[  14   45  299  259 -122  -25  -38  281 -528  319  -90   75 -161  -95
  -64 -125   54  725   18  -33 -232   57 -194  133  207 -202   18 -552
   54 -419  106 -167  296 -121  171  169 -101  147 -142  366   62  -50] : 3
[-137  212  102   33  261  204 -225 -242  130  -87  386  169  295   35
 -416  144  129   35  193 -164 -466  -48 -103   73 -437 -239  124 -180
  159 -530   -9  269  308 -105  -37  205 -266  284  264 -160   66  -33] : 5
[-519  -42 -196  -24  151  145 -195 -229   51 -185   93 -123    9 -175
  -42 -149   74  480 -417  202  579 -144  140   35   22  658  432   53
 -103  172 -265  -56 -107  198   25 -331  144  145 -166 -341 -409  178] : 6
[ 101  165  133  198 -294  189  468   40 -194  225 -295  272   20  136
 -178   27  162  -38 -332  -66  226  -22  -43  -17 -159  -84 -343 -171
  -22  -17  114    8  -16 -162 -109  129  245  165 -146 -268 -368 -147] : 8
[ 317   20  261 -221 -197 -210   16   87  140  -38   25  -94 -222 -223
 -317 -466   80  248  -70   38 -156 -154  -83  106 -144 -148 -158  -57
   22 -208 -343  119  -26 -110  319  171  182  279 -248 -364  432   50] : 5
[ -14   78  219   57  301  117   89  149  305   70   79  100  155 -141
 -362  -81   64  109  -87   17 -136  155  198  -17 -236   73 -308 -180
  -76 -372   20    3  213 -130 -423  103 -211 -231  384  339  351  209] : 6
[ -93  -66  222  117  154  201 -102  265 -329   15   19  206 -121   96
   23   20   19  -45   42  -65  -86   57 -114 -130 -186 -142  247  121
  -23  137 -162  195  -97  -86  303   17 -239   55  -55 -294 -431  107] : 6
[ 117 -126   35  -83  -86  -22  188 -135 -371 -134 -237  103    4  -28
   58   61 -212  206  140  104 -224 -257  161  182  443  293   41  350
 -294  652 -484 -254 -208   96 -118 -266  297 -199 -456  -14 -286   -5] : 7
[  27  217 -238  -92  376   -5   36 -184  339  -35  -31  -55   84   69
 -255 -302  305  127   48  -18 -307 -210  117   -7 -264  124 -151 -191
 -222  -55   64  274  -35  404  138   69 -158 -143  -38 -545 -149  143] : 4
[ 190 -228   38 -118 -147 -229  392  228 -211  260   98  -16    1   15
   56 -104 -360 -144  -11 -197 -221  -47   76 -100  180 -285    6 -385
   86 -222 -417 -133 -197  -11  171  161    2  238 -362 -217   70 -228] : 1
[ 184  388   81 -311 -297 -226 -332  -45  -33   31  282  -36  -54  114
  378  157  173 -121  445 -112 -425  174  -71  -19  -43  -74  245  -25
  -90   10    6  148   89 -190  427    4  -59 -310   86  228  346  265] : 3
[ 153   81   66   45 -266   -6   19   95 -296  215 -163   86 -192   89
  257   44  -93 -131   71 -196  -26  132  -75 -195  226 -320 -117 -199
   35  -99  213  -77   27 -344   55  113 -178   31   78  145 -130   82] : 0
[-106  197 -276  -31 -356  -69  -70   91 -108  224  -41  114   67  174
  198    8  -44 -286  114 -157 -120  225  217 -185  -16  -73 -189 -394
 -181    4  114  -63 -166   52  -28   94 -156  -29  115  184   86   85] : 2
[-195  -41  -71 -158  243  -37  101    9  170  249  260  -29  182  298
  160  340   35 -588  108 -163 -233  159    5 -139  108 -213 -146 -172
  -16 -117  304  109 -134  -70   31   12 -275  207   66  123    4  -38] : 3
[-464 -109  265  348  -56  192 -101  102   45 -284 -611  397 -163 -148
 -375   33   92  373   18 -114  130  138  469 -231 -342  534  -62  110
  -78  218 -184  -36   51  211 -286  -91   96  122  133 -285  195  110] : 6
[  16 -239   74  309  139   67  -43   -5 -317  253  -99  245   12  131
 -342  360 -106 -197 -126 -103  218   48  290 -300 -121   94  -83   40
 -193  113  308   74    9 -165 -412   29 -107  141  128 -147  -48 -110] : 2
[ 158   29  248 -105  109  -15  275  -57  347  -95  362   -6   47   25
 -163 -379   32  118  -80 -118 -318 -105   87   29   53 -293 -270 -290
 -169 -501  104  193  -62  -68 -174   14 -255  -95   -7  -89  414    8] : 2
[  29  146 -107   11  153  -77  274  122  124  210  -13    8  171  189
   93  -49  113 -110   70  -95 -311   17   63  337 -394 -427 -246 -420
 -182 -320  347    0  -21  196  246  344 -192 -348  -46 -132  -38 -136] : 8
[ -21  -77  -32  137  218  142  118  134  116   64   72  197  142   34
  243  -49 -173 -312 -138 -156 -142  157 -209 -304  -69 -201  -51  110
  260 -107    7  -12  192  196 -118   93 -106  -42  504  354 -249 -188] : 3
[  32 -168   63    0  476  313  325  -77 -176  103 -116  270  267    8
  178   33   -9 -216 -169  -39  -80    5  -82 -214  226    9 -194  -11
   30   62 -129 -113   90 -226 -653  -47   75  163  159  236  -65   21] : 5
[  83  150   84 -109 -113 -212    9   18   20  -97 -137 -143 -199  -48
 -147  -16   85  246    0  -26   43  171  -91   64  -62   38 -126 -115
  -14   25 -183  -48   33 -249   26   -4 -130   72 -153 -102  365  -11] : 8
[  40  103 -248  117  460  327 -132  -30   90  -34  268   48  217 -131
  -66  -99  168  -56   68   60 -146   96  100   -2 -284  -68   47 -124
  212 -123 -132  221  174  234 -245  -39 -277 -311  327  130   22   77] : 5
[ 125  -44  110   54  215   91   53   22  126  -29  -74 -121  -40   75
 -161 -321  321   30 -149 -332   71   82    1 -305 -124 -139  -97 -178
   82 -335  545  332 -219  365  -16  277 -211   63   90 -356 -345   31] : 3
[ 182  -52  116  302 -209  105 -106   83 -353  367  326   19   11  264
 -131  196   67 -159  136 -277  -14   35   36 -290  169 -272 -192 -185
   32  -82  465  180 -213  -64  226  203   74  270  -39   54 -267 -296] : 5
[ 120 -227  125  -58  347   74  102  432 -387  -34  -46  -50 -147 -130
  -43 -135  -22  -14  155   77   99   16  149 -133  243  282  -90   23
  -60  212 -218  -10 -242 -124  -19  108  -96  352 -370 -204  262 -200] : 5
[ 200    3  421  141   -4  -10  125   81 -228  319  -44  115  -34  -19
  -81 -107  143  737 -196  183 -298  -32 -201   27  226   18 -193 -114
  -90  -16  105  175 -123 -151  135  152  123 -227 -189  158 -127 -135] : 8
[ -17   17  -61  114 -367  -11  111 -398   78  434 -192   21    6  102
  286  390  105 -214   56 -151   38  222  -16 -106   64  -77  -84 -197
  265   53  207  -56  233 -304  212   72   -7 -208  162    0  -74  -37] : 7
[ 166  157 -109 -261 -134 -186  116  116 -452   89  -51  -40   -9 -110
  -63 -196   35  148  243  -80 -318   44  -38  284  158  -89 -122 -156
 -151   93   10 -175 -241  139  352  175  -44  -70 -355 -248  148  197] : 7
[ -79   63  -30  115   22   84 -248  200   82 -127  146   12  -45 -263
 -803 -326   53  136   16   -1 -178 -238   10   58 -169   17   98   50
 -274 -404 -170  126 -196  116  198   18 -191  -11 -343 -590 -243   78] : 6
[  97   45  -67 -138 -183 -255  240  116  198 -110 -344 -103  -66  203
  449   71 -161 -278  319 -118 -256  278  196   97   40 -263 -231    4
 -317  408 -164  -44  -30  -97  330  156 -221 -111 -355 -167  265   93] : 7
[-123  115 -237  -60  152  -35  -26 -289  338 -387   31    9  129  -95
   63 -237 -213 -311  -42  -87 -530  -82  268  328    3 -103 -110  196
 -524   66 -335   88  -27  422 -201 -105 -162 -550  -83 -269  -53  311] : 2
[-259  285  -23   64 -237  -13 -171 -408    7   52  372  192  205 -183
  -40  -17  220  326  -35 -289  158  214  174 -127  -76  143 -136 -171
  -12 -173  311  -29 -244  -71   46 -173   54 -167  160 -166  315  215] : 6
[ -40   58  -35  -98  260  140 -132   72   60 -251  -46  129   75   37
  185 -266  217  -38  128   -6 -179  100   88   -5 -128 -109  -10  278
 -159  222  181  219 -275  340  190   70    9  -95   41 -227  169  163] : 1
[-199   47  189  -96   48   11 -200   71   98 -116  311   22  -21 -190
   20 -117 -204   50   -5  115 -307 -111  114  309  105  182  282  313
 -391   18 -737 -108  -81  202  127 -204  156  -11 -293 -130  -95  400] : 4
[ 139  213  -50   -4 -326  126 -118 -107 -315   10  150   63   31   65
  -76  163   -6   62 -238 -140 -125   30  -60  -14  231  -91  178   98
  -12   37 -125   -9 -167  -50  -43 -124  123 -192   47  162 -539  -31] : 7
[  71   33   64 -215  -53 -208   15  214  146  122  -32 -157  -54  271
  -51  204  -36  181   54  176 -123   66  193  -51   25   93  -24  141
 -279  202  378  240 -433  110  305  193  163 -188   11 -142  107  253] : 4
[-370 -100  257 -116  290   69  147   56  192 -206 -164  -84 -128 -305
   76 -497 -259  617 -358  398 -148 -137 -197  269  301  292  167   60
 -291   39 -433  -35  144  143  -17 -145  116 -214  -14   31 -108  270] : 7
[ -39 -150 -133   63   44   84 -182   82  253   -4  -75   78 -151 -113
 -168    2 -154 -183  289  -43  -84    2  332 -138  -20 -143    3    1
 -193  -97   80  -32   26  189  -83   41 -293  -59  228   24  -80  304] : 6
[-321  108   63  241  343  202  -56   40   -4 -423   67  182 -172 -108
 -169 -191   52   30 -286  -44  -28 -154 -359  112  -34  294  104  -58
  -82 -155 -266   -2  212  382 -331 -159 -142   17  148 -122 -347 -176] : 1
[-166 -172  196  183  -40  103   77  214 -218  165  -50   71 -167  295
    1   64  142 -135 -201 -279  268    2 -211 -301  277 -111   41  -53
  171 -120  298   81 -382  -33  281   43  -83  875 -413 -680 -456  -74] : 6
[  75   49 -169  -38 -394   57 -135 -342 -337  102   20  186   96  240
 -124   69    5 -211   13 -274   22 -285  145  -85  350   27  -66  109
 -124   -5  283 -232 -335    3 -187  -12  159  329 -133 -180 -404  122] : 0
[  16   30    1  -92   92 -113  -67  -10   18   31   -5 -182   27  267
  -34  210 -191 -207    9   -3 -178   66  281  283   23 -176  -13   76
 -356   38  203  136 -496  148 -131  115   -6 -595 -150 -171 -119  313] : 6
[ -38 -106 -102    1 -244   76 -100   44 -102 -187   36   31 -115  108
 -224 -110 -226  -96 -131 -320    5   -1  139 -162  252 -107   33 -101
 -221  -87   84 -153 -194  180 -210   28   -4  247   36  -17 -177  -77] : 0
[-166  -56  141   51   61  324   70  -54  -39  224  -50  307  201  -96
 -423  -26 -151  103 -178  281 -233 -218  212   99  -97   60  155   12
 -230  -88 -316   59  143  -23 -366 -152  214  -90  194  -25 -172  461] : 5
[  15   98   45  192 -144   53 -266   60  -99   91 -163  123 -228 -303
 -230  -48  206  -69   60  -99  308  202  462  -14  -19  127   35  -71
 -399  -82   -2  -99  161  -41 -121 -132 -155 -102 -153  -36  157  342] : 6
[ -69  208   -6  119  -84   66 -255  -42  125   48   41   32  -90  -91
 -479  203  -10 -145 -193  -17  158  -13  -15  -10   16  160  103  110
  -30 -234 -134 -120  -25   59 -361 -244  106   57  279  -82 -223  266] : 5
[  48  -75 -160 -185 -699 -325  182 -220 -519  382 -224   83  -64  -27
  300  351  127  187  133 -146  216  -40 -129 -539   27  192   41   63
  577  265  187 -180    2 -170  321 -145  298  241   22  271 -122    9] : 1
[-153  209 -225 -166  485  227  -12 -113  520   45  182   -3  208  291
  184  320  145 -280  -16  133 -177  299  269   96  -49 -109 -326 -102
 -203  -37  441  260 -180   59 -320  177 -319 -434  408  369   75  219] : 0
[ 257 -211  116  -74 -125  -46   50  249 -166  -18 -403   32 -283  285
  602  194 -133  270  -71  -67  194  246 -113 -434  133  -84  227  443
  164  664  118   63 -138 -129  520  186   86  231 -116 -101 -328  -32] : 5
[  52   78  225  153   38  104    8  -60 -155  509 -119   97  -91  -36
 -120  223  144  150 -100 -145   -6   95   37 -377  228   91 -132 -162
  161 -251  340   38 -105 -209 -174  -23  -62  160  165  -95 -218   35] : 5
[-122   53  456   39 -123  -49 -281 -219  443   55  -73  171 -292  -24
  303   70  120  414   77  157   69  174  344   31  162  197    0  238
   -1  354 -180   69  -42   -6  448 -155   20  -33  260  175  114   73] : 2
[-447 -200  374   61  502 -104  170 -139  654  -65 -341   27   87 -178
 -319 -104 -101   -6 -227  281   88  -25  123  177 -517  203 -186 -169
   95 -284 -208  248  -77  -29 -472   57 -355 -106  250 -388  160  -86] : 2
[-455  -73  105  211   22  112  380  289  -48  238 -467  277  -46    9
 -296 -258  -14   31 -165 -211  128  -79  197 -234   41  -27 -320 -421
   14 -564  305 -170 -152  204 -118  173 -270  487   91 -312 -409  220] : 6
[ -83  -16 -141  101  393  232  353 -105   45  -33   75    3  229 -215
 -131 -295   81   44 -137  -60  187   44 -123 -192   65  206 -215 -531
  331 -292  -20   86  127   71 -626  -27 -292  152   -5  -81   40  -26] : 5
[ -15  -52    6   38  -98   18  341  251 -393    1  152 -190 -116 -173
 -205 -424  -80  165 -119   -1   92 -288 -249  158    6  262   42 -229
 -142 -198  -25 -187  -53  196 -179 -132  -29   75 -498 -512  -59  141] : 4
[ -59   31  151   23   65  364  181  -76 -258 -151  156  348 -123 -157
   87  241  -78   99 -282  189  290   -7  -40 -130  112  533   15  250
   -5  416 -305  -65 -334  -22 -899 -480  117 -243  176  219 -298  -59] : 4
[   4  209   12  109   56   75  185  317 -445 -197 -214   80 -267  344
  219   -4   11 -271 -134 -533  584  350  -85  -92  188  -38 -134 -612
   -1 -109  530 -331  170 -185 -290  172 -271  325  -68  142  102 -385] : 5
[ 113   48  264  -36 -154   85  -82 -168 -171  135   45  217    4  -13
   96  399  -74 -299  169 -148  -88  100  -72 -192  235  -88  -31  481
 -191  155  -32 -110   35 -349  -81  -21  296   64    2  355 -209  106] : 5
[ -33  211 -305 -218 -374 -279 -607 -173  388 -366   45 -270  -11  -67
  101  -42 -200 -335  534   69 -391   77  222  294  -22  -50  268  137
 -372    7 -286  -57  -81  171   -4  -36 -102 -554  259   52  526  491] : 3
[ -75 -249 -183 -226  137 -109  244   78  294  215  226 -145  148  178
  -42  186 -278  -42  -87   23  -86  -29  293  -91   56  -16   79 -130
  -97 -159  140   40 -511   21  -20   28 -142 -200 -213 -332   14   37] : 8
[   6   12 -137 -233 -434 -170 -177   59 -293 -399 -130   27 -160  -88
  291  -91 -194   15   53  -66  181  170  -64  -79  331  -31  258   -1
  -67  259 -563 -235  -99 -331  -88 -190  -33  115 -274  314  209  118] : 6
[-163  -62  137  211  191  126   10  223  170 -149 -167 -173 -234  -64
  -60 -322   70   95 -158  -41  429  195   72  -49 -100   98  -54 -116
   75   64  115   -8  284   94   65  -62 -349  290  158  -90   38 -115] : 6
[ 100  208  267 -175  455  143  262   82  217 -421  -80  178 -141 -242
   53 -186  147  344 -115  166  -36  126  -29  195 -136  293   18  -42
 -275  158 -497  -62  461  -32 -438 -193 -105  -58  165   56  499  158] : 7
[-303 -261 -192   47  109  -58  167  -87   51 -223 -277 -114  116  -81
  156   34 -174 -134    5   13   51   -3  367   71 -255   72  167 -205
  -20  235 -318  113  264   24   -7  -89 -107   97  -76 -412  168  -33] : 8
[   2  -15 -207 -186 -200 -152   24   89  322  -57 -203 -106  -66  101
  -79  263 -246 -318   48   56 -145   45  184   39 -165    5   85  -80
  -11  -13  -56  125 -341  136  -87  195  -95 -259  101 -367  -89  113] : 8
[ -61 -157  322  321   15  145  266  112  228 -112 -397  258  105  -63
  -67 -326 -170 -183 -126  -54   17  117  107  -35 -156 -318 -135 -216
 -407   42 -249   99  252 -169 -341  -89  117   46  -92 -292  275  212] : 5
[-160  204  -20   49 -107   48 -219  -41 -239   56  188   54  166  -14
  -50  144   91   88  480  -97 -337   92  181 -247  -13  109   91 -123
  -60 -102  287  114  169  -92  -52 -160 -284 -135  324  285  284  203] : 2
[ 118  -56  201  165  236 -127   29  205   71  121  130 -112  -35  122
   24   87   85   -8  -46 -100   78   60 -174 -381  -63 -150 -160  -93
   -6 -150  197  213  146 -158   19   22   93   90  157  292  -10   -7] : 4
[ -68  160    2 -168 -332    0 -384 -125 -385 -128   13   31 -216    1
  480  -31  163  575 -189  -13  313  329 -252 -236  290  126  337    4
   34  532  -26   -2 -259 -202  140 -344   17  -38   59  387 -229  163] : 8
[ 290 -101 -193 -141   94 -205 -293 -100  100  -99 -112   89  -68  125
   54  179   65  108  252  -84 -162  224  373 -208 -192 -287   56  229
 -128  312  207  314  -30  -11  391  245 -208 -433   71  141  232  113] : 3
[-236 -125 -135   63 -101 -249   44  -55 -206   -4  -76 -126 -265 -172
  409 -228  117  670 -112  -69  429  132 -150   -5  -22  -27  263 -573
  245  -44  -87 -255  368  126  426 -127 -285  316    2  137  103 -216] : 0
[ -58  105  484 -138  229  265  377  -43  224 -108  -76   64    2  161
  295   63   69  428 -280   30  -34  134  -46  193    3   81  -81 -192
  374  225 -213   32  174 -171   14   10   -1   46   79  402 -329 -406] : 6
[ 271  -79  178  -32  175   43  128   97  -65   73   31  -74   61 -127
  -87  -73 -161  -26  125  -14 -595   45  161   65   21    4 -131   -8
 -235  124 -236   93  129   81 -227   87  -15 -359  -54  137  158 -117] : 8
[ 169  200 -108   54 -195  198   81 -158   14  356  415  -36  101 -217
  347  -38  353  -54  421 -190   28  228  -25 -223  -81  -52  -28 -351
  489 -210  131 -145  372   64  201  -88  -64  -46  482  346  269   -8] : 3
[ 165   13  240   27 -104  190   32  346  340   10 -153   58    3 -116
 -114 -137  -54  -89  230  341  -74  114  225  418  -79 -209   17  -39
    2  -14 -602   15  -81  -89  187  231  154   -5 -281 -131  294   75] : 6
[  59  -24  100  254 -135   63   85  -46 -111   -7  -21  177   23   57
  108   51  184  107   40 -230  192   10  -80 -339 -151   71  -42   45
  330   58   52   17   45  124   87   15  259  351  140 -188  -15 -181] : 5
[  39  140  206  -27  323  338  -98  124  144 -226  502  202  -29   34
 -367 -176   67 -117 -110  -83 -262    6   -9   94  -84 -231   10  137
 -502 -299   49  159 -130  125 -233  -11  -82 -102  224 -146   97  172] : 3
[ 136  209   13 -283 -229 -238  -86  239 -102 -149 -351 -178  -36  176
  274 -216  123  209 -134  108  227  372 -213 -103  -76  -30   83  110
  -13  454  -14  113 -204 -116  375  170   70  159 -140  113  171  -99] : 1
[ 214   83  -42 -256   10  -21  157  225 -120   64   67   -6  -68  132
   56 -167 -201    1 -123  -65 -202   56  142  -77  363   97   25 -237
 -228  143  -58    1 -138   47   -9   21   71  -16 -223  -80  152    2] : 3
[ -16   69   98  -29  386   23  337  -72  162  -49  189  139  110  -49
   81   -8  306  -17  159  -92   91  133  -37 -100 -418  287 -328 -522
  269  -60  106  136  361  -61 -145  201 -395   36  273  189  317 -448] : 8
[  -8 -242  238   36  529  -49  343  192  246 -252 -222 -284   -7 -301
 -247 -209 -318 -136 -138  133 -292 -104 -246  513   -4   24   22 -148
 -150 -146 -630 -137  571  120 -371   72 -147  103 -317 -103   -4 -228] : 8
[  79 -207  -52 -273  270  210  109  -19 -191  -81 -149    6 -142 -150
   -4 -412  -71  399 -489  324  371  -85  -27 -134  456  337   32  114
 -259  471  -24   44 -528   41 -421 -180   94  219 -155 -357 -200  281] : 2
